Here is a tiny trained network, its code and every weight. The questions are about switching its units off for an input and a target symbol, where a switched-off unit gives its printed mean instead of its output.

import numpy as np


def w(rows, s, z=0):
    codes = np.array(rows[::2]) - 128.0
    scale = np.full(codes.shape[1], s)
    scale[-1] = z or s
    return codes * scale


def norm(h):
    return h / np.sqrt((h * h).mean(-1, keepdims=True) + 1e-5)


def f(y):
    return np.maximum(y, 0)


def softmax(a):
    e = np.exp(a - a.max(-1, keepdims=True))
    return e / e.sum(-1, keepdims=True)


def log_softmax(a):
    a = a - a.max(-1, keepdims=True)
    return a - np.log(np.exp(a).sum(-1, keepdims=True))


def net(x, mask):
    ids = ['αβγδεζηθλμξπσφψ'.index(c) for c in x.split()]
    T = len(ids)
    res = E[ids] + P[:T]
    u = 0
    for l in range(2):
        q, k, v = (norm(res) @ M[l].T for M in (Q, K, V))
        z = softmax(np.where(np.tri(T) > 0, q @ k.T / 3**0.5, -1e9)) @ v
        res = res + np.where(mask[u], z, O[l][:, -1]) @ O[l][:, :-1]
        u += 1
        y = f(norm(res) @ A[l][:, :-1].T + A[l][:, -1])
        res = res + np.where(mask[u : u + 16], y, B[l][:, -1]) @ B[l][:, :-1]
        u += 16
    return log_softmax(norm(res)[-1] @ U[:, :-1].T + U[:, -1])


Q, K, V, O, A, B = {}, {}, {}, {}, {}, {}
E = w([
[138,141,3],'α',
[111,140,131],'β',
[103,140,132],'γ',
[161,87,115],'δ',
[117,143,127],'ε',
[107,140,129],'ζ',
[107,139,130],'η',
[100,139,132],'θ',
[175,111,191],'λ',
[161,88,145],'μ',
[107,140,130],'ξ',
[158,97,32],'π',
[96,138,135],'σ',
[152,93,77],'φ',
[106,140,132],'ψ',
],0.025)
P = w([
[227,251,139],'0',
[69,105,142],'1',
[159,184,133],'2',
[85,98,139],'3',
[148,142,136],'4',
[95,98,140],'5',
[149,133,133],'6',
[93,99,141],'7',
],0.023)
Q[0] = w([
[190,249,96],'0.h0',
[147,78,199],'0.h0',
[63,83,34],'0.h0',
],0.012)
K[0] = w([
[1,250,107],'0.h0',
[108,91,228],'0.h0',
[198,65,33],'0.h0',
],0.0092)
V[0] = w([
[186,156,83],'0.h0',
[90,198,233],'0.h0',
[202,61,254],'0.h0',
],0.0073)
O[0] = w([
[203,110,52,253],'0.h0',
[252,232,253,247],'0.h0',
[194,22,216,121],'0.h0',
],0.0067,0.0011)
A[0] = w([
[91,205,162,72],'0.n0',
[176,134,164,131],'0.n1',
[242,131,101,97],'0.n2',
[105,190,198,103],'0.n3',
[105,128,58,75],'0.n4',
[175,72,163,125],'0.n5',
[222,240,156,62],'0.n6',
[127,103,186,75],'0.n7',
[121,210,88,138],'0.n8',
[153,80,72,2],'0.n9',
[193,86,123,112],'0.n10',
[184,62,69,69],'0.n11',
[247,154,54,164],'0.n12',
[237,147,62,124],'0.n13',
[102,129,65,82],'0.n14',
[131,131,125,111],'0.n15',
],0.015,0.0099)
B[0] = w([
[174,69,125,178],'0.n0',
[111,183,156,183],'0.n1',
[198,220,187,179],'0.n2',
[188,112,115,203],'0.n3',
[62,126,163,153],'0.n4',
[74,143,166,170],'0.n5',
[91,155,250,254],'0.n6',
[112,113,187,148],'0.n7',
[162,169,176,205],'0.n8',
[45,205,126,131],'0.n9',
[60,146,114,153],'0.n10',
[102,160,19,148],'0.n11',
[152,176,190,231],'0.n12',
[192,181,178,197],'0.n13',
[35,137,145,153],'0.n14',
[145,127,128,128],'0.n15',
],0.011,0.0087)
Q[1] = w([
[251,138,139],'1.h0',
[92,117,110],'1.h0',
[119,184,141],'1.h0',
],0.015)
K[1] = w([
[76,88,247],'1.h0',
[150,147,76],'1.h0',
[85,105,138],'1.h0',
],0.013)
V[1] = w([
[134,45,255],'1.h0',
[133,110,119],'1.h0',
[129,128,127],'1.h0',
],0.0066)
O[1] = w([
[163,3,29,254],'1.h0',
[103,126,165,100],'1.h0',
[127,129,128,127],'1.h0',
],0.0049,0.0032)
A[1] = w([
[142,131,177,159],'1.n0',
[122,53,34,109],'1.n1',
[206,169,76,103],'1.n2',
[135,62,164,105],'1.n3',
[108,152,172,128],'1.n4',
[113,205,176,179],'1.n5',
[217,150,72,1],'1.n6',
[81,109,119,144],'1.n7',
[127,147,190,145],'1.n8',
[250,180,125,201],'1.n9',
[89,228,164,50],'1.n10',
[132,87,165,9],'1.n11',
[121,149,173,131],'1.n12',
[99,202,98,77],'1.n13',
[105,161,199,161],'1.n14',
[226,91,159,190],'1.n15',
],0.018,0.0065)
B[1] = w([
[116,127,93,204],'1.n0',
[158,169,188,160],'1.n1',
[92,170,187,146],'1.n2',
[162,95,133,171],'1.n3',
[121,123,107,193],'1.n4',
[186,158,95,247],'1.n5',
[137,176,253,132],'1.n6',
[139,116,165,173],'1.n7',
[116,140,89,218],'1.n8',
[53,191,159,239],'1.n9',
[174,214,94,203],'1.n10',
[81,87,98,140],'1.n11',
[113,135,96,192],'1.n12',
[187,75,110,151],'1.n13',
[118,123,87,243],'1.n14',
[175,181,86,210],'1.n15',
],0.017,0.012)
U = w([
[118,186,1,90],'α',
[150,132,109,125],'β',
[187,99,127,114],'γ',
[141,89,251,188],'δ',
[110,250,207,132],'ε',
[159,113,136,102],'ζ',
[165,106,132,111],'η',
[194,96,135,131],'θ',
[179,62,17,144],'λ',
[128,36,103,254],'μ',
[171,112,131,119],'ξ',
[12,160,80,40],'π',
[217,78,127,142],'σ',
[16,150,221,93],'φ',
[160,111,138,115],'ψ',
],0.015,0.0067)

Each question gives the input, a string of symbols that net reads in full, and the target symbol t.
The units are the heads (3 rows each of Q, K, V and O) and the neurons (one row each of A and B). Each row of codes is followed by its name. A weight is (code - 128) times the scale printed after its matrix; where a second scale follows, it is the last column's (O, A, B and U).
mask holds one flag per unit, layer by layer, with each layer's heads first. A switched-off unit (its flag False) gives its mean, the last column of its rows in O or B, instead of its output. The means were averaged over made-up inputs and are rounded, as every weight is.
A unit's drop is (log p(t) with every unit on - log p(t) with that unit switched off) / (log p(t) with every unit on - log p(t) with every unit switched off).
unit that matters most: the unit with the biggest drop
top k neurons: the k neurons with the biggest drops, biggest first
top k neurons in layer l: the k neurons of layer l with the biggest drops, biggest first
input ε ε θ α α σ ξ σ, target α: top neuron : (1.n9)
input α μ θ ζ φ θ, target φ: top 4 neurons : (0.n12, 0.n6, 0.n13, 0.n2)
input η ξ α η β λ, target λ: top 2 neurons in layer 1 : (1.n9, 1.n10)
input η λ σ φ ξ ξ, target φ: top 3 neurons : (0.n12, 0.n2, 0.n13)
input γ ε μ ζ φ σ, target φ: top 2 neurons : (0.n12, 0.n6)
input γ σ δ ζ α γ, target α: top 2 neurons : (0.n0, 1.n9)
input δ φ σ σ, target φ: top 3 neurons : (0.n2, 0.n12, 0.n13)
input ζ ζ α μ γ θ π, target ε: top 4 neurons : (0.n13, 0.n6, 1.n2, 1.n6)
input ξ δ σ μ μ π, target π: top 2 neurons in layer 0 : (0.n11, 0.n14)
input θ σ γ γ α, target ε: top 3 neurons in layer 1 : (1.n2, 1.n6, 1.n9)
input θ γ σ λ π σ, target π: top 2 neurons in layer 1 : (1.n15, 1.n5)
input ζ φ σ ζ γ γ, target φ: top 2 neurons : (0.n2, 0.n12)
input γ ψ α μ φ ζ β θ, target φ: top 3 neurons : (0.n12, 0.n13, 0.n2)
input φ θ δ θ, target δ: top 2 neurons in layer 0 : (0.n6, 0.n12)
input σ θ α ε, target α: unit that matters most : 0.h0
input δ σ γ φ ζ β, target φ: top 4 neurons : (0.n2, 0.n12, 0.n13, 0.n8)
input ξ θ α μ θ θ φ β, target φ: top 2 neurons in layer 0 : (0.n12, 0.n13)
input φ φ μ μ α δ, target δ: top 2 neurons in layer 0 : (0.n12, 0.n6)
input α θ ξ σ δ δ γ ζ, target δ: top 2 neurons : (0.n6, 0.n12)
input θ μ θ ζ, target μ: unit that matters most : 0.h0
input ξ λ ε ζ, target λ: top 2 neurons : (1.n9, 0.n6)
input σ σ σ γ δ β, target δ: top 2 neurons : (0.n6, 1.n1)
input θ δ σ σ π ζ η ψ, target π: top 3 neurons in layer 1 : (1.n15, 1.n9, 1.n5)
input η λ γ ε, target λ: top 2 neurons : (1.n9, 0.n6)
input σ α φ α θ β, target α: top 3 neurons in layer 1 : (1.n9, 1.n13, 1.n2)
input μ μ α ψ, target α: top 2 neurons in layer 0 : (0.n0, 0.n3)
input σ μ σ η α θ, target α: unit that matters most : 1.h0
